Each row has a hidden value; after the row comes its band, the name of the range that the value falls in. Each part has its own.
[ 159  260  232  235 -126  133 -244 -237  137 -351   39  333  375 -242
   71  -96  552 -352 -249 -104 -148  -19 -136  -80  240  102  -56 -267
    1  416  293   95   61  630 -403 -513] -> rn
[ 134  253  281  277 -130  180 -356 -262  114 -377   51  294  434 -202
  -11 -141  497 -292 -268 -127 -138   -7 -144  -42  215  138  -58 -199
   -2  375  216   60   65  574 -445 -500] -> rn
[ 209  286    9   14  -41 -140  -45 -156  112 -259 -115  418  201 -240
  211  -76  550 -419 -171  -24 -142 -141    6 -184  190   71  -63 -362
  -34  251  333  176   35  509 -132 -381] -> sb
[-357  -36  239 -163   93  -10  -47   26 -384  236  -86  483 -217  442
   92  297  177  284  212 -155 -117   63  308   86 -243  -85  149  143
   62 -159  -82  126  267  125 -146    4] -> Dz
[ 223 -239 -166  -79   20 -164 -258  157 -304 -152 -352 -251  230    5
 -450  -43 -298   -6  110  194   23 -266  418  -52  -63  442  135  138
 -425 -342 -364  104 -273 -556  416  -65] -> cn
[-137  259  249  -69  142 -288 -148   19  227 -133  112  222 -504 -164
  434  138  516  -64  337  -72   21 -183 -331  275  152 -243  163 -111
 -353 -322  303  190  415  450 -317   47] -> ft
[-353  -38  245 -182  112    3   29   31 -441  241  -48  443 -201  453
   98  295  107  282  225 -175  -67   71  320   85 -275 -115  178   85
   64  -91  -55  101  218   75  -92   36] -> sb
[-336   -4  404 -246 -190  219  204 -145 -383 -343  230 -316  312  446
 -715  241 -326  366 -214  -55  520 -343  185  -64   23   91  548   41
 -339  222 -195  578 -261  -79   81  125] -> ft
[-318  -20  178 -274  -30   68 -485  -96   97 -213  -70 -197   37  137
 -707   84  321  -18   65  265  -61 -494  -55   58 -237  -63  -27  544
 -421 -497 -559  245 -168    8  105   98] -> rn
[ 152  255  270  249 -151  218 -172 -260   93 -394  114  258  459 -240
    4  -88  497 -363 -289 -130  -83   -8 -144  -93  241   79  -25 -320
    8  565  318   94  -16  622 -385 -518] -> rn
[ -88  226  151 -138  219 -405  -30  102  135  -56   70  219 -595 -178
  572  138  412  -81  454  -93   51 -173 -248  281  102 -262  195 -203
 -369 -359  352  146  405  304 -174  121] -> sb
[-105  110  137 -396  249 -149 -352  -65  153 -204 -157 -261 -228  128
 -632  -97  232   86   31  408   55 -574 -152   13 -416 -211 -105  477
 -515 -748 -576  155 -321 -220  434  330] -> sg
[-276   -2  -99 -544   43 -211 -228  -13  109  -87 -249  -58 -165  117
 -546  159  425 -165  152  393 -117 -638  108  -98 -290 -131  -78  446
 -434 -631 -500  349 -204  -32  403  193] -> sb
[ -34  309  318  -72  421 -365 -164   80  164  -52  124  134 -731 -161
  572  -37  356   85  452  -79   98 -110 -461  401  -98 -429  108 -127
 -390 -522  272  -74  355  183 -139  272] -> Rz
[ 402  294  157  160  129   12 -145 -173  144 -361  -28  128  228 -314
   35 -286  387 -331 -241   51  -43  -90 -206 -108   24  -21 -153 -313
 -120  245  212  -79 -207  292   -8 -314] -> sg
[ 212  352   58   14  -84 -133   39 -202  171 -355  -29  389  225 -279
  230  -66  574 -442 -238  -47  -52 -179  -67 -203  293   56    1 -458
  -65  362  438  270   39  621 -188 -391] -> sb
[-403   16  507 -198 -175  245   57 -178 -402 -338  239 -270  307  544
 -736  198 -352  508 -236 -110  516 -298  151   -2  -10  110  546  143
 -306  116 -268  541 -176  -88  -31  155] -> rn
[-345  -60  139 -338  -34   69 -406  -75   59 -177  -88 -218   23  174
 -757  139  298  -20   81  308  -54 -526    6   20 -272  -83  -11  556
 -428 -480 -586  274 -221  -33  190  122] -> rn
[  28 -452   33   51  302  135  108  424 -531  253   99 -335 -255 -169
  160  272 -274 -154  840  -64  -43  162  192  381 -372 -211  176 -110
 -319  104   21 -455 -164 -527  336   31] -> cn
[ 114 -475  190  204  407  284   54  408 -602  268  150 -397 -254  -80
   80  195 -424   43  767  -88   -9  311  140  444 -475 -222  157  -45
 -274  130  -61 -599 -218 -647  306   28] -> sg
[ 346  368  101   78   62  -84  -94 -203  187 -392  -39  220  240 -343
  118 -261  485 -412 -258   25  -32 -168 -190 -161  122  -10 -120 -397
 -116  265  310   45 -136  424  -44 -319] -> Rz
[-265   56  -20 -563   40 -191  -98  -54   81 -201 -131 -202 -105  120
 -605  126  288 -118   72  360   78 -689   42 -109 -252 -160   36  331
 -503 -503 -433  413 -300  -72  453  267] -> sb
[ 244  343   12   31 -114 -126  -22 -212  203 -364  -88  425  283 -301
  188  -88  631 -489 -279  -10 -121 -189  -42 -242  304  106  -58 -422
  -46  348  400  268   25  647 -191 -460] -> Dz
[-369 -142   85 -379  -11   39 -338   -8  -49  -68 -147 -159  -45  246
 -716  219  236   35  155  301  -87 -481  135   15 -318  -60   10  574
 -398 -517 -610  271 -193 -115  251  138] -> ft
[ 258  373   -9    0  -76 -178  -47 -210  251 -362 -104  411  232 -335
  206 -118  670 -521 -253   18 -132 -227  -80 -234  272   66  -98 -413
  -73  270  384  248   18  629 -150 -417] -> sb
[ 119  248  317  286 -106  198 -290 -240  100 -355  123  268  380 -227
   63 -106  484 -295 -201 -164 -108   26 -187    3  208   64  -30 -247
   -7  436  282   31   76  589 -458 -478] -> rn
[ 176  228  160  183 -112   67 -152 -172  127 -329   23  289  289 -274
  110  -43  516 -377 -174  -73 -122  -60  -98  -81  259   97  -12 -303
  -60  383  325  130   52  568 -315 -473] -> ft
[ -15  257  417   25  503 -272 -177  111   99   15  168  113 -793  -93
  581  -28  263  224  492 -113  102   20 -470  479 -175 -454  113  -76
 -356 -513  239 -186  363  100 -186  281] -> sg
[ 256  317   12   37  -67 -145  -30 -186  126 -317 -112  416  263 -260
  211 -110  538 -422 -246  -35 -105 -150    0 -215  244  117  -51 -416
  -37  301  370  210   25  535 -149 -409] -> sb
[ 176  275   34   24  -90 -103  -41 -161  150 -289  -79  398  202 -245
  179  -26  585 -416 -181  -20 -131 -158  -16 -175  247   79  -36 -346
  -61  279  340  233   56  574 -188 -410] -> Dz
[ -43  234  229  -79  354 -401 -101  137   97  -17   94  153 -696 -181
  627   45  311   22  529 -112   78  -97 -336  389  -23 -341  167 -182
 -390 -460  321  -34  395  164 -136  219] -> cn
[ 233  439  224   35   95  -98    7 -217  164 -377   85  244  102 -267
  235 -209  466 -291 -217  -60   78 -152 -280  -86  123 -140  -11 -454
 -119  274  408   95  -40  489 -126 -206] -> Rz
[-157 -494   25  -31  176  139  138  408 -530  310   82 -201 -289  -29
  119  462 -170 -106  836  -78  -95  129  302  352 -288 -163  241   -7
 -282   80   -7 -244  -19 -371  207  -11] -> Dz
[ 164  258  271  285 -116  164 -258 -232  126 -367   89  295  378 -265
   96 -105  518 -338 -224 -144 -120   16 -174  -32  252   92  -33 -292
   -7  450  325   56   75  619 -444 -510] -> rn

Part 2:
[  25 -315 -148   94    5  175 -281   46 -184  445  402  170  257  230
  -89  -72 -408  117  125 -122  -97  245   95   50 -246  160 -163  414
  102 -229  279    6  -13 -177   44  190] -> B
[-520 -436  -78 -252  234   49   30   16 -140  155   69 -125 -125   93
   62   32  -78   60  284  109  259  173  115 -147 -520  -67   17  352
   34  -57   97  -50  241  -60   54  144] -> Y
[-342  117  -27 -155   36 -131   61  124  -33  -97  -93  -48 -317  -60
   51   23  -35 -116  160  139   88   77   89 -249  -73 -174  196 -199
 -111   66  -97   95   67  110 -185  -84] -> Y
[ -59   86  189  116   93   18  157   23  237  -38   73  -31 -233 -212
  -58  -20 -134  -61   81   92   14   71  -14  -28  153   85   63 -349
 -233   21 -262   76  -49  120 -176 -268] -> L
[-116   58   88  -24   63  -24   63    4  296 -108   93  -89 -145  -90
   11    5  165 -144   -7  235  106   51  143 -118  174   95   55 -121
   -8  -56 -119    7  -47  115   76 -165] -> Z
[  97 -434  117   77  232  260  172 -186  273  264  277  -73  313 -398
 -146  -20 -157  144  276  147   86   13 -134  350  -55  398 -325   35
 -169   84 -266   -2   50 -131  117    7] -> Y
[-295  150  -31 -146   23 -118   72  134  -23  -96  -84  -37 -267 -105
    8   53  -46 -104  166  128   73   48   64 -222  -25 -149  177 -231
 -115  102 -135  103   36  113 -184  -78] -> Y
[-241   40 -135 -169   81   18   55  124  -62   60   71  -10   21 -114
 -234  239  -63   12  252   97  107  -19   49 -142  -52   27   31  -27
   -3  166 -170   69  -55   69  -25  104] -> Z
[-129 -738   36 -100  287  222   89 -208   92  319  218 -140  255 -197
   78 -139 -162  173  324  112  186  149  -87  313 -466  212 -303  369
  -55  -51   -8  -79  283 -237  171  159] -> Y
[ -32 -369  347  259  255  353  207  -80  439  213  429  -80   67 -132
 -130   87    4   85   35  136  270   71   70  110  101  522 -180  217
  -53 -248 -154 -156  -40   48  331 -228] -> L
[-308   86  -52 -102  -48  -84    8  198 -185   35  -51   39 -222  -10
   77   25 -169  -68  194   57   73   98   77 -231 -133 -159  184  -68
  -95    2    7   81   93   72 -166  -21] -> Z
[ 418  -89   80  151   77  165 -213 -108  563   82  504   10  288   63
 -156  -95   92  -64 -280  -21  -83  155   89  189  352  333 -219  123
  239 -318   67  -70 -254  -64  283 -105] -> J
[-156  188 -207 -169  -65 -177 -160  136 -125  -39  -19   47 -150   86
  -10  -24 -121 -123   89   37 -103  131  115 -210  -50 -223  150 -138
   27   45   41  138  -37   43 -215   65] -> W
[ -63   97   55    5  -63  -31   30  122   65   -1   37   25  -91 -116
   75  -25  -65  -95   73   87   51   63   41  -77   90   -2   89 -120
  -72  -56  -56   46   18   70  -35 -104] -> Z
[ 266 -516  217  224  252  290    1 -378  706  177  530 -147  323 -117
  -50 -183  213  -13 -100  334   73  119  146  334  195  632 -417  253
   89 -264  -61 -143  -83 -109  468 -136] -> W
[ -29  -42  213   34  141   74  147  -73  530 -119  187 -156  -61 -170
  -16   29  307 -131  -74  285  199   12  131  -16  280  263  -33  -66
   23 -119 -187  -75  -68  122  258 -236] -> Z
[ 292   74  197  103   48  105   76  -48  633 -106  286  -87  181 -226
 -112   57  306 -125 -180  181  104  -28   58  129  503  354 -109  -91
  116 -139 -209  -82 -207  114  341 -200] -> W
[ -93  195 -216 -154  -79 -199 -228  116  -97  -49    5   59 -154  141
   15  -94 -135 -144   27    2 -164  175  121 -190  -37 -252  146 -145
   50   -6  101  141  -47   19 -240   51] -> B
[-329  100  -15 -118   25  -92   65  136  -47  -51  -56  -29 -281  -59
   30   39  -65  -93  168  122   94   75   85 -240  -70 -132  178 -160
 -111   47  -86   83   59  103 -161  -82] -> Y
[-270   92 -136 -177 -112 -135  -67  256 -305   43  -99   69 -163   30
  137   -9 -222  -63  201  -30   36  128   37 -208 -217 -281  206  -10
  -38  -10   97   89  138   30 -191   83] -> Z
[ 338  212 -109 -229  -37 -139 -217   76  366 -213  112  -42  167  -26
  -33  -64  155 -158 -243 -150  -98  108  -56  100  262 -177   28 -127
  291 -115   30   11 -148  -15   66   33] -> J
[-224 -708   12 -209  347  164   92 -176   90  220  156 -197  144 -132
   66  -88 -113  158  291   56  224  175  -82  240 -534   83 -221  360
    3  -44  -12  -97  290 -192  140  172] -> L
[-147 -244 -385 -296   97  -52 -394   29 -220  202  208   40  109  355
  -88  -78 -241   29   94 -152 -126  289  117  -78 -430 -220  -45  337
  263  -97  325   58   23 -197  -92  340] -> J
[-224  114   -6   15   -5   45   87  193 -110  117   75   78  -96 -120
 -151  177 -207    8  236   62   78    8   41 -180   17   58   94 -110
 -143   80 -149   89  -42  102 -117  -47] -> Y
[  23 -510   96   52  153  144   91 -189   82  282  142  -48  154 -313
  140 -269 -314  109  309  110    2  147 -148  341 -284  175 -253   32
 -252    9  -87   41  241 -210  -68    7] -> Y
[ 256 -150 -370 -169    2  -11 -380   -5 -183  290  229  149  379   40
 -169 -162 -479   97  162 -267 -339  218 -140  236 -245 -132 -199   54
   91   58  152  172  -43 -297 -252  336] -> J
[  22  251 -302 -205  -74 -220 -394  134  -88  -43   78  104 -112  266
  -55 -134 -205 -142  -80 -173 -282  246   89 -179  -32 -360  138 -149
  150  -59  206  174 -122  -60 -322   89] -> J
[ 210  203   65  135  -67  -40  -69  -11  322  -53  167   40  -19 -113
  -26 -118    1 -163  -91  144 -137   80   84   15  367  135  -11 -287
  -49  -65 -107   88 -171   69  -43 -194] -> W
[  24  257 -289 -186  -83 -210 -353  134  -96  -38   62  106  -94  214
  -64 -110 -204 -133  -46 -139 -271  215   83 -164  -16 -323  130 -170
  121  -23  163  176 -123  -39 -309   89] -> J
[-406 -134  -17 -201  150  -49   67  122 -117    9  -46  -80 -278   17
   55   34 -161    0  210  -15  158  160   21 -169 -338 -210  156   19
  -59  -12  -21   19  166   45 -156   14] -> L
[-233  123   85  -43   52  -63  123  119   62  -78  -38  -36 -303 -137
   11   24 -100  -82  127   80   76   73   21 -165   16  -90  165 -273
 -172   40 -174   82   27  128 -197 -176] -> L
[ 108 -196 -115  135   95  105 -253 -161  131  263  403   79  145  134
 -181 -154 -229    1   39  104 -225  210  166   66    0  257 -219   71
   18  -93   79   90 -155 -129  -40   31] -> B
[-285  134  -82 -146  -14 -146  -11  117  -65  -73  -72  -16 -259  -18
   54  -11  -49 -131  145  142   24   92  112 -237  -58 -171  176 -177
  -75   57  -44  110   41   87 -185  -41] -> Z

[  -9  123  -77  158  -88  -89   -6 -124  150 -146  158  -79  -18  -40
  -33 -224   26  -32 -220 -182   -7  140  106 -146   46  146  -36 -294
   11 -102 -261   83  -64   72   82   87] -> Sz
[  62    5   77   43  132  -92   75  -46   13  -68   59   -9  -77  -89
  204 -104   19  -34 -113    4    3  155   15 -256   60   62  115 -202
  -42  -53 -312   14  -54  -93   30    0] -> ct
[ -17   90   18  203 -176  -31   72 -189  234 -215  114 -107  -22  -40
  -16 -288   14  -37 -222 -159   41  135  233 -120   53   95  -62 -408
   71 -158 -164   51  -80  134  116  118] -> Sz
[  45 -108  211   17   85  -65  215  -89   48 -143  -19   38  -95  -80
  270  -81   15  -30  -86  119   39   63   95 -223   51  -50   97 -198
  -23  -75 -147  -68  -53  -69   37   -6] -> Qh
[ -11  232 -213 -108  176   81 -384  259 -324  339   16   45  -39   22
  -89  -71 -104  150  156 -353  116 -157 -377  173   23  288 -264  247
  -26  183  -11 -177  -37 -285  -77 -153] -> ld
[  60  -27  174   73  112  -27  165  -89   31 -121   31  -21  -95  -31
  315 -140   35  -48 -117   60   14  141  156 -265   77   51  120 -304
  -21  -59 -252  -12  -79  -46   51   40] -> Qh
[  -6   29  -49  153 -215 -152  111 -183  280 -247  151   -4  -11  -43
  -30 -177   64  -57 -296 -109  -27   71  115 -143  -18   99  -16 -306
  -36 -129 -228    8  -35  118   88  110] -> Sz
[ 181 -164  196 -105 -339   -6  143  224  100  173 -214  375 -214 -266
  -73  283  -63  227  184   87  192 -444 -537  356 -156  -55 -359  -61
  -54  -56  326 -589   20 -468  -59 -107] -> ld
[-253   34 -134 -244  229  -59 -187   86 -362   66  -13   54   39   18
 -288  -46 -170  137  147 -214  109 -358 -216  212   67  -97 -345  647
   68  133  405  -26   -5  -52  -39 -230] -> ch
[ -25   93   15  187 -160  -25   56 -173  204 -194  106 -105  -24  -39
  -30 -279    2  -25 -199 -164   46  119  214 -102   58   88  -79 -373
   77 -151 -136   50  -80  124  112  101] -> Sz
[ 223  -85  293  -12 -292   24  197  219   76  164 -159  290 -285 -342
  -64  308  -55  238  188  142  141 -326 -438  305  -67  -87 -391 -321
   19 -141  273 -391  -40 -456   11  -33] -> ld
[ -75  305 -380  -56  199  -85 -344  163 -306  191  241   54    0  149
  -92  -38   17   75  -65 -372  -82 -144 -260   59   43  394 -211  233
 -127  220 -206   65  -41  -99  -34  -45] -> Md
[   2  121   48  181  -80  100   48 -137   98 -126   79  -76  -41  134
  249 -329   33  -24 -144 -181   74   76  322  -88   91  249  -35 -414
   40  -39 -161  -45 -108   94   86  118] -> Md
[-138 -266  -31 -276   23  -79   34  -11  -58  -65 -171  257   75  162
  146  -92  -56    8   13  -55  181 -403 -173   76 -140   -9   -5  617
 -148  195  238 -534   76  -89 -134 -227] -> ld
[-110   39 -211 -213  -12  -48 -188  173 -217  161  -10  245   -1  100
 -158   54  -68  151   93 -248  100 -486 -390  320  -74  154 -348  502
  -98  207  280 -330   25 -182  -92 -168] -> Md
[  14  -82  190   20  118  -72  194  -98   17 -152    6    4  -85  -86
  224  -97   -1  -27  -83   92   30   75  119 -222   80  -69   75 -175
    5  -83 -129    6  -61  -39   51   -5] -> ct
[  -4    0  -33  -54 -245  -47   50   78   27   27    4  258  -95    0
  -89   97   -4  145    6 -108   76 -426 -234  299  -69  105 -354   35
  -62   33  244 -303  -10 -145   -5  -23] -> Md
[-107 -248  137 -309   70   -3   40  101 -177   61 -262  235  -27  -40
    0   30 -157  125  221   20  249 -445 -293  216  -70 -191 -198  569
   -7  113  475 -474   43 -229 -106 -282] -> Qh
[  31    7  101  129  -50  -65  136 -134  150 -175   61  -49  -65 -100
   98 -174    8  -23 -150  -27   35  134  147 -182   67   17   15 -340
   37 -147 -187   32  -71    8   83   65] -> ch
[  38    9  140   44  139   21   71  -41  -39  -48    3  -33  -81  -22
  263 -166   -5  -18  -49  -12   57  109  105 -196   83   71   60 -209
    5  -27 -187  -41  -76  -75   33   -6] -> Qh
[ -29  117 -148 -161  170  -92 -171  231 -320  214   77  173  -88  -31
 -125  169  -40  150   86 -140  -21 -293 -425  156    9  128 -292  305
  -93  155   66  -77  -18 -261  -56 -129] -> ld
[  71  -44  165   61   83   -3  127  -75   53  -93  -11  -12  -80  -31
  322 -176   18  -45  -94   27   62  139  122 -244   51   73  133 -272
  -24  -50 -248  -98  -67  -76   28   13] -> Qh
[  23 -284  222 -214 -155    6  123   88   48   54 -314  266  -81 -192
  -12   50 -151  143  206   60  305 -375 -343  232 -124 -207 -186  276
   14  -22  410 -593   48 -317  -84 -233] -> ct
[  -1   -6   35  110 -180 -157  179 -131  201 -218  118   41  -67 -109
  -68  -51   39    3 -209  -15  -28  -21   51  -73   11  -11 -108 -272
   -3 -151  -82   30  -44   44   91   88] -> Sz
[-301   17 -165 -133   90  -42 -144 -104 -147 -125   24  -41  132  148
 -209 -291 -121   18  -37 -289  122 -234   69   94   38  -20 -211  505
   66   99  289  -43   -4  178   -2 -145] -> Sz
[  35  -76   72   65  -25 -176  194 -135  162 -210   78   41  -58  -95
  141  -80   50  -55 -210   54  -22   92   64 -243   18   -6  100 -220
  -61 -113 -256   -5  -33  -12   51   43] -> ch
[ -93   20  -42  -79 -121  -77  -31   57  -51    8    2  114  -51 -124
 -323   40 -101  154   52 -140   92 -315 -245  254   -6  -70 -393  182
   56  -31  317 -114  -14 -101   18  -88] -> Sz
[  96  -54  190   49   41  -17  155  -34   56  -64  -24   35 -116  -95
  260  -84   11   -6  -59   63   59   79   35 -179   37   28   65 -283
  -18  -72 -183 -115  -61 -131   30    6] -> Qh
[ -32   49   15  174 -167  -67  102 -200  236 -242  113  -78  -14  -29
    0 -262   25  -49 -241 -129   25  109  223 -138   38   75  -35 -347
   43 -146 -163   39  -65  142  105  106] -> Sz
[  65  -25  115   97   40  -46  165 -108   87 -149   62    8  -76   29
  338 -154   76  -66 -178   31   -7  120  169 -265   44  128  138 -321
  -70  -37 -304  -55  -71  -18   43   71] -> ld
